Below are the code and all the weights of a small trained network. Each question names an input and a target symbol and asks about switching units off, where a switched-off unit gives its printed mean instead of its output.

import numpy as np


def w(rows, s, z=0):
    codes = np.array(rows[::2]) - 128.0
    scale = np.full(codes.shape[1], s)
    scale[-1] = z or s
    return codes * scale


def norm(h):
    return h / np.sqrt((h * h).mean(-1, keepdims=True) + 1e-5)


def f(y):
    return np.maximum(y, 0)


def softmax(a):
    e = np.exp(a - a.max(-1, keepdims=True))
    return e / e.sum(-1, keepdims=True)


def log_softmax(a):
    a = a - a.max(-1, keepdims=True)
    return a - np.log(np.exp(a).sum(-1, keepdims=True))


def net(x, mask):
    ids = ['γδζθλπω'.index(c) for c in x.split()]
    T = len(ids)
    res = E[ids] + P[:T]
    u = 0
    for l in range(2):
        q, k, v = (norm(res) @ M[l].T for M in (Q, K, V))
        z = softmax(np.where(np.tri(T) > 0, q @ k.T / 2**0.5, -1e9)) @ v
        res = res + np.where(mask[u], z, O[l][:, -1]) @ O[l][:, :-1]
        u += 1
        y = f(norm(res) @ A[l][:, :-1].T + A[l][:, -1])
        res = res + np.where(mask[u : u + 8], y, B[l][:, -1]) @ B[l][:, :-1]
        u += 8
    return log_softmax(norm(res)[-1] @ U[:, :-1].T + U[:, -1])


Q, K, V, O, A, B = {}, {}, {}, {}, {}, {}
E = w([
[76,155,163,161,195,220,222,194],'γ',
[23,108,206,68,94,161,152,147],'δ',
[171,156,147,149,24,64,228,148],'ζ',
[170,168,169,95,99,134,143,57],'θ',
[20,177,132,84,2,111,146,220],'λ',
[156,84,182,80,88,107,66,146],'π',
[145,76,175,127,109,98,74,180],'ω',
],0.0057)
P = w([
[78,3,219,251,52,170,141,132],'0',
[63,130,172,141,125,105,150,56],'1',
[80,134,149,153,143,104,143,63],'2',
[98,141,128,153,149,112,132,72],'3',
[103,139,114,154,164,112,139,74],'4',
[120,137,101,149,165,124,120,82],'5',
[127,139,90,155,170,135,119,87],'6',
[134,150,78,150,168,135,114,91],'7',
],0.0026)
Q[0] = w([
[169,54,105,99,25,47,22,100],'0.h0',
[2,29,205,77,64,224,146,176],'0.h0',
],0.0028)
K[0] = w([
[254,61,62,227,76,124,24,223],'0.h0',
[87,95,233,135,98,226,150,151],'0.h0',
],0.0028)
V[0] = w([
[25,75,228,120,85,130,251,55],'0.h0',
[30,2,210,84,162,159,155,122],'0.h0',
],0.0016)
O[0] = w([
[198,151,2,81,179,162,86,171,251],'0.h0',
[203,123,86,110,183,105,143,161,244],'0.h0',
],0.0047,0.0028)
A[0] = w([
[68,121,146,85,71,92,92,108,140],'0.n0',
[179,220,32,118,159,145,170,177,221],'0.n1',
[126,206,91,106,3,82,150,138,198],'0.n2',
[137,135,86,108,88,104,109,170,167],'0.n3',
[94,115,119,103,190,146,60,138,172],'0.n4',
[138,120,82,63,123,72,179,130,247],'0.n5',
[128,87,163,119,112,118,83,146,152],'0.n6',
[158,153,127,81,136,124,109,46,182],'0.n7',
],0.004,0.0013)
B[0] = w([
[137,112,89,187,214,160,178,70,226],'0.n0',
[187,66,162,160,112,68,67,161,228],'0.n1',
[188,103,181,119,189,91,86,14,228],'0.n2',
[192,104,206,144,195,140,186,81,228],'0.n3',
[187,166,81,186,60,32,135,63,247],'0.n4',
[205,148,135,233,86,141,89,112,251],'0.n5',
[75,254,145,132,121,144,187,62,251],'0.n6',
[14,85,129,144,122,86,147,238,222],'0.n7',
],0.003,0.0027)
Q[1] = w([
[28,97,119,113,166,171,217,121],'1.h0',
[254,114,219,169,40,24,52,100],'1.h0',
],0.0045)
K[1] = w([
[92,187,71,61,139,127,153,75],'1.h0',
[108,25,255,232,38,168,157,166],'1.h0',
],0.0051)
V[1] = w([
[252,77,80,55,90,175,142,93],'1.h0',
[193,116,162,106,176,133,33,150],'1.h0',
],0.0032)
O[1] = w([
[125,206,154,93,217,162,196,255,250],'1.h0',
[123,106,58,62,126,62,170,202,124],'1.h0',
],0.0048,0.0019)
A[1] = w([
[155,126,57,157,172,37,89,197,100],'1.n0',
[68,37,59,55,72,47,147,180,246],'1.n1',
[201,66,156,183,56,59,124,53,116],'1.n2',
[139,147,122,32,156,13,172,225,87],'1.n3',
[82,13,18,148,62,51,85,84,189],'1.n4',
[55,110,97,5,152,48,172,253,125],'1.n5',
[111,50,160,30,54,134,132,240,102],'1.n6',
[93,12,71,241,43,99,68,81,148],'1.n7',
],0.0029,0.0011)
B[1] = w([
[74,122,149,42,23,178,142,49,192],'1.n0',
[114,60,217,37,168,3,123,146,163],'1.n1',
[158,124,79,180,69,149,218,157,208],'1.n2',
[59,77,116,178,154,138,74,106,253],'1.n3',
[42,154,129,29,173,170,118,232,155],'1.n4',
[201,68,6,203,154,181,134,75,230],'1.n5',
[101,171,59,165,99,103,79,39,168],'1.n6',
[26,204,94,68,201,203,96,160,170],'1.n7',
],0.0033,0.0042)
U = w([
[132,163,77,190,236,186,162,212,92],'γ',
[43,150,156,180,78,217,75,49,149],'δ',
[228,143,148,168,60,88,192,110,174],'ζ',
[100,31,52,148,157,64,88,64,85],'θ',
[115,201,3,86,59,140,148,152,32],'λ',
[52,125,160,44,94,67,136,199,248],'π',
[118,161,234,120,198,68,58,141,109],'ω',
],0.0051,0.0015)

Each question gives the input, a string of symbols that net reads in full, and the target symbol t.
The units are the heads (2 rows each of Q, K, V and O) and the neurons (one row each of A and B). Each row of codes is followed by its name. A weight is (code - 128) times the scale printed after its matrix; where a second scale follows, it is the last column's (O, A, B and U).
mask holds one flag per unit, layer by layer, with each layer's heads first. A switched-off unit (its flag False) gives its mean, the last column of its rows in O or B, instead of its output. The means were averaged over made-up inputs and are rounded, as every weight is.
A unit's drop is (log p(t) with every unit on - log p(t) with that unit switched off) / (log p(t) with every unit on - log p(t) with every unit switched off).
most important unit: the unit with the biggest drop
top k neurons: the k neurons with the biggest drops, biggest first
k most important neurons of layer l: the k neurons of layer l with the biggest drops, biggest first
input λ δ ω θ, target δ: top 2 neurons => [1.n7, 0.n7]
input ζ λ γ δ λ, target ω: most important neuron of layer 1 => [1.n5]
input π π π ω δ π δ, target γ: top 3 neurons => [0.n6, 0.n2, 0.n7]
input π λ ζ π π π θ, target θ: 2 most important neurons of layer 0 => [0.n7, 0.n6]
input δ δ λ ω γ ω, target ζ: 2 most important neurons of layer 1 => [1.n3, 1.n2]
input θ λ ω, target γ: top 2 neurons => [0.n7, 0.n6]
input δ π π π δ π λ, target ζ: top 2 neurons => [0.n2, 0.n7]
input ζ θ π δ ω δ ζ λ, target ω: top 3 neurons => [0.n2, 0.n3, 0.n1]
input θ δ θ θ π λ π λ, target γ: 4 most important neurons of layer 0 => [0.n2, 0.n7, 0.n3, 0.n6]
input ω λ π δ λ π δ δ, target θ: top 3 neurons => [0.n6, 0.n1, 0.n2]
input γ π ω, target λ: 2 most important neurons of layer 1 => [1.n2, 1.n7]
input ζ ζ ω θ, target ω: top 3 neurons => [0.n7, 0.n4, 1.n5]
input γ π π δ ω δ π, target λ: 2 most important neurons of layer 0 => [0.n6, 0.n1]
input ω π π π, target π: most important unit => 1.h0
input γ π π γ θ, target λ: top 3 neurons => [0.n7, 0.n3, 1.n2]
input θ π π γ λ, target γ: 3 most important neurons of layer 0 => [0.n7, 0.n2, 0.n6]
input ζ δ λ δ θ δ ω, target ω: 3 most important neurons of layer 0 => [0.n2, 0.n5, 0.n6]
input λ δ δ γ δ λ, target δ: 3 most important neurons of layer 1 => [1.n7, 1.n5, 1.n4]
input δ ζ π ζ ζ δ λ, target ζ: top 2 neurons => [0.n2, 0.n3]
input ω ζ δ γ λ λ, target π: 3 most important neurons of layer 1 => [1.n4, 1.n5, 1.n1]
input π δ π γ π δ ζ δ, target θ: top 3 neurons => [0.n1, 0.n6, 1.n1]
